Below are the code and all the weights of a small trained network. Each question names an input and a class and asks about switching units off, where a switched-off unit gives its printed mean instead of its output.

import numpy as np


def w(rows, s, z=0):
    codes = np.array(rows[::2]) - 128.0
    scale = np.full(codes.shape[1], s)
    scale[-1] = z or s
    return codes * scale


def norm(h):
    return h / np.sqrt((h * h).mean(-1, keepdims=True) + 1e-5)


def f(y):
    return np.maximum(y, 0)


def log_softmax(a):
    a = a - a.max(-1, keepdims=True)
    return a - np.log(np.exp(a).sum(-1, keepdims=True))


def net(x, mask):
    res = np.array(x, float).reshape(1, 7) / 4 @ E
    u = 0
    for l in range(2):
        y = f(norm(res) @ A[l][:, :-1].T + A[l][:, -1])
        res = res + np.where(mask[u : u + 4], y, B[l][:, -1]) @ B[l][:, :-1]
        u += 4
    return log_softmax(norm(res)[-1] @ U[:, :-1].T + U[:, -1])


A, B = {}, {}
E = w([
[140,100,69,95,182,122,58,115,16,81,198,100],'x0',
[139,73,139,99,125,130,167,137,81,111,83,172],'x1',
[127,122,166,125,120,101,147,135,133,73,146,106],'x2',
[26,93,140,129,136,53,175,254,59,235,111,22],'x3',
[133,157,175,118,162,100,112,144,139,124,145,145],'x4',
[136,127,83,132,105,137,150,143,119,103,86,105],'x5',
[129,151,156,61,135,89,129,114,123,123,113,140],'x6',
],0.0074)
A[0] = w([
[72,125,176,115,52,107,139,149,172,144,90,146,124],'0.n0',
[130,167,206,135,134,140,114,97,139,146,118,84,124],'0.n1',
[98,110,125,126,155,64,147,131,68,169,140,54,62],'0.n2',
[121,104,90,83,184,141,22,128,1,74,176,68,4],'0.n3',
],0.0076,0.003)
B[0] = w([
[127,162,123,159,124,218,117,77,132,173,56,80,187],'0.n0',
[92,11,104,115,75,165,84,197,87,85,60,124,159],'0.n1',
[112,105,139,151,141,83,167,63,81,98,200,159,222],'0.n2',
[158,97,158,78,203,220,188,179,254,161,70,86,255],'0.n3',
],0.0098,0.0088)
A[1] = w([
[47,111,102,159,155,1,155,126,20,195,154,80,17],'1.n0',
[147,125,181,186,70,123,74,124,130,93,44,84,133],'1.n1',
[172,103,87,104,121,119,65,60,152,77,143,155,97],'1.n2',
[130,110,156,158,88,164,124,117,163,193,76,89,8],'1.n3',
],0.0084,0.0011)
B[1] = w([
[221,210,78,233,59,111,98,151,34,52,156,220,253],'1.n0',
[109,143,135,113,169,123,123,158,142,149,147,132,210],'1.n1',
[149,146,87,183,2,24,151,89,59,71,121,165,197],'1.n2',
[146,86,155,45,146,136,110,167,216,174,164,88,242],'1.n3',
],0.0087,0.007)
U = w([
[58,71,180,130,194,196,115,184,224,169,91,65,3],'0',
[95,174,112,254,82,66,100,124,34,86,155,181,253],'1',
],0.0068,0.0004)

Each question gives the input, the list of numbers given to net, and the class t.
The units are the neurons (one row each of A and B). Each row of codes is followed by its name. A weight is (code - 128) times the scale printed after its matrix; where a second scale follows, it is the last column's (A, B and U).
mask holds one flag per neuron, layer by layer. A switched-off neuron (its flag False) gives its mean, the last column of its row in B, instead of its output. The means were averaged over made-up inputs and are rounded, as every weight is.
A unit's drop is (log p(t) with every unit on - log p(t) with that unit switched off) / (log p(t) with every unit on - log p(t) with every unit switched off).
most important unit: the unit with the biggest drop
top k neurons: the k neurons with the biggest drops, biggest first
drop of u: that unit's drop, to one decimal
input [4,2,5,8,-1,-6,-4], class 1: most important unit : 1.n0
input [-6,-5,0,-8,8,-3,3], class 1: top 2 neurons : [0.n3; 1.n2]
input [-1,8,-3,-2,5,2,-6], class 1: top 2 neurons : [0.n3; 0.n0]
input [4,-3,-5,8,7,-2,-6], class 1: top 2 neurons : [1.n0; 0.n2]
input [7,-1,3,-5,7,-5,-6], class 0: top 2 neurons : [0.n3; 1.n0]
input [7,2,5,-7,6,-7,0], class 0: top 3 neurons : [0.n3; 1.n0; 0.n2]
input [-2,-5,-8,-6,4,-5,7], class 1: top 2 neurons : [0.n3; 1.n2]
input [3,-6,-4,6,-1,4,-4], class 1: top 2 neurons : [0.n2; 1.n0]
input [6,-6,3,-1,2,0,5], class 0: drop of 0.n3 : 2.4
input [0,6,-5,4,-5,3,4], class 1: drop of 0.n3 : 0.4
input [7,-4,6,-3,-3,-6,8], class 0: drop of 0.n3 : 3.0
